-141  -194  -743  -180    67  -671
-378   515  -356  -581  -277  -632
 346   491  -375  -563   200   586
value -277

2053  7041  2328  2401  5512  2862  1782
7386  1986  7857  5732  8230  6506  6989
value 2862

880  209  205   62  294
789  734  255   15  261
value 62

773  393  464  626  571  473  743
526  158  258  812  539  303  125
value 473

5  2  4  5  7
6  3  4  5  8
6  5  6  9  8
value 5

134  905  135  496  497
878  117  877  532  531
value 496
---
[[-55  31 -58  28  19  20  55]
 [  4 -50   7  -8 -20   6  65]
 [ 15  15   4  17 -53 -60  28]] result: 65

[[-20  33 -10 -16  22]
 [ 11 -31  24  -8   2]
 [-15 -57  12  -3 -74]] result: 2

[[-57 -11 -13 -54]
 [-33  -7  -9 -30]
 [-25 -18 -19 -30]] result: -30

[[-41 -43 -50 -59 -46 -29 -21]
 [-43 -50 -59 -46 -29 -21  -8]
 [-50 -59 -46 -29 -21  -8  15]] result: -8

[[ 40  11  -9 -17]
 [-31 -11  18   5]
 [ -4  -4  64  76]] result: 5

[[ -3 -68   8  -2  67   4]
 [ -3 -68   8  -1  67   6]
 [  3  55  -7   4 -46   6]] result: 6

[[-16 -26   8 -47]
 [-24  48 -36  54]
 [-17  -9 -56  10]] result: 54

[[  8  51  25 -26  57]
 [ 42 -15  60 -54 -19]
 [-55  54 -44  40  65]] result: -19

[[ -6   4   1   1   6   2   0]
 [-47   0  24 -34  -3  18  30]
 [-57  -5  33 -37 -12  27  34]] result: 30
---
array([[ 16,  28, -12, -19, -61],
       [-23,  37, -44, -44,  -2],
       [ 48,  31,  23, -10, -26]]) -10

array([[ -7,  43, -59,  71,  11],
       [-31,  29, -55,  62,   9],
       [-35, -30, -12,  22,   2]]) 22

array([[ 17,  26, -49, -15],
       [ 28, -68,  64, -44],
       [-57, -34, -17, -11]]) -17

array([[  5, -11,  -6,  43, -40,  15,  18],
       [ 26,  -2,  61,  14,  58,  35,   8],
       [-22, -23,   0,  -4,  50,  -6,  -5]]) -6

array([[  0,   0,   2,  -2,  -1],
       [-27, -70, -47,  45,  37],
       [ -5, -19,  -9,  14,  -4]]) 14

array([[-33,  34, -12, -40, -37],
       [-18, -55, -39,  25,  26],
       [ 27,  15, -43,  -1,  30]]) -1

array([[ 33, -11, -46, -18, -17,  21],
       [-15,  32,  27,   3,  10,  -9],
       [ 20,  62,  -6,  22,  27, -25]]) 27

array([[ 43, -22, -51, -34, -42,  33,  27],
       [-56, -34,  13,   5,  25,  40, -53],
       [ -9,  13,  40, -32, -30,   3, -11]]) 3

array([[ 14,   5,  10, -29, -25],
       [-10,  10,   2,  58,  21],
       [ -8,  -1,  33, -40, -32]]) -40
---
Input:  110    82   124   579  -899  -727  -113
Output: -899

Input:
201   96  138  211  145  182  169
162  197   87  113  156  173   10
218  204  147  190  178   97   40
Output: 178

Input:  526   278  -192  -749  -302
Output: -192

Input:
3  2  3  5  7  5
4  3  6  4  8  4
4  4  2  4  5  5
Output: 4

Input: 6986  9098  6188  1422  9378  1168  3304
Output: 9378

Input: 4060  5327  1617  7022  8585
Output: 1617

Input:
-705  -753   306   472  -193    -6  -885
 185   249  -355   175  -874  -403    81
 925   313  -410    10  -146  -472   332
Output: -146

Input:  874  -719   752  -962
Output: -719
---
[[  2   1 -38 -41  -2 -31   8 -35  25 -13  11  24 -33  29]
 [ -4  19 -12 -36  38  30  33 -21   7  14  10  37 -33   6]
 [-33  27 -10 -24 -15  19  53 -30 -17  29  11  23 -29   4]
 [-13  -8 -29   3  26  -1  16  33   2   3  -1  35 -29  19]
 [  0 -13 -23 -16  -5  -2  37 -33  23  35  -5  31  -6   1]
 [-20  -7 -47 -15  34   0  56 -32   5  -8   5   4 -45  -7]
 [-36  23 -22 -45  18   1  -8 -11   8  13 -13  53 -52   1]] >> -38

[[  2  -8  -9 -10  10  32 -17  14   8  -1]
 [  3 -18 -15   6 -10  -5  -6   5  -5  15]
 [ -9  -9 -27   3   7 -11   0  17   7   3]
 [ -5  -2   5  12 -12   0  -9  -4  16   6]
 [ -9 -21 -14   0 -16  -6  -7   7  -8 -12]
 [ 18  -7 -34  36  16 -29  -7 -10   9 -18]
 [-28  33   1 -29 -21 -18   5 -14  60   1]] >> -9

[[  6   3 -18   0   3 -31   2  -4]
 [ 16  -1 -12  17  -7  -8   2   9]
 [ -7  11  34  -8   5   4   4  14]
 [ 12  -7   2  13  -7 -16  -1   2]
 [ -4  -9  69   5   4   7   3   7]
 [ 29  10  47  -6   5 -11  -1 -11]
 [ -3  16   5   2  -1 -26 -12  -4]
 [  3  -2 -22  13  -6   9  -5 -11]
 [ 14  15  -5 -10 -29  10   3 -10]
 [ -5   7 -13  17  -2 -15  -6 -12]] >> -18

[[ -1  24  -3  32 -30  43 -53  -4  26]
 [-26 -54 -34 -21  30 -22  49   3   0]
 [ 15  28 -24  43 -35  21 -44  23   0]
 [ 58  61   6  -1 -53  29   9  21 -56]
 [ 22  30  48  -5   4 -17 -15  -6 -12]
 [ 18  16 -35  42 -23  -7 -27  36 -14]] >> -3

[[-37 -19 -20  -8  21   2  58  16 -29 -40  12  27]
 [ -8 -21  28   1 -35   6 -28   8 -14   4 -72   3]
 [-13 -39  12   4 -26   6  33   8 -56 -30 -33 -57]
 [-34 -10 -30  -4  24 -13  50  11 -17 -44  32  -3]
 [ 31  58 -39  10 -12 -15   5 -37  27  16 -16 -17]
 [ -4 -12  26  10 -39   0 -44   5   0   6 -67  28]
 [-13 -39  18 -16 -27  10  26   9 -53 -23 -44  12]] >> -20
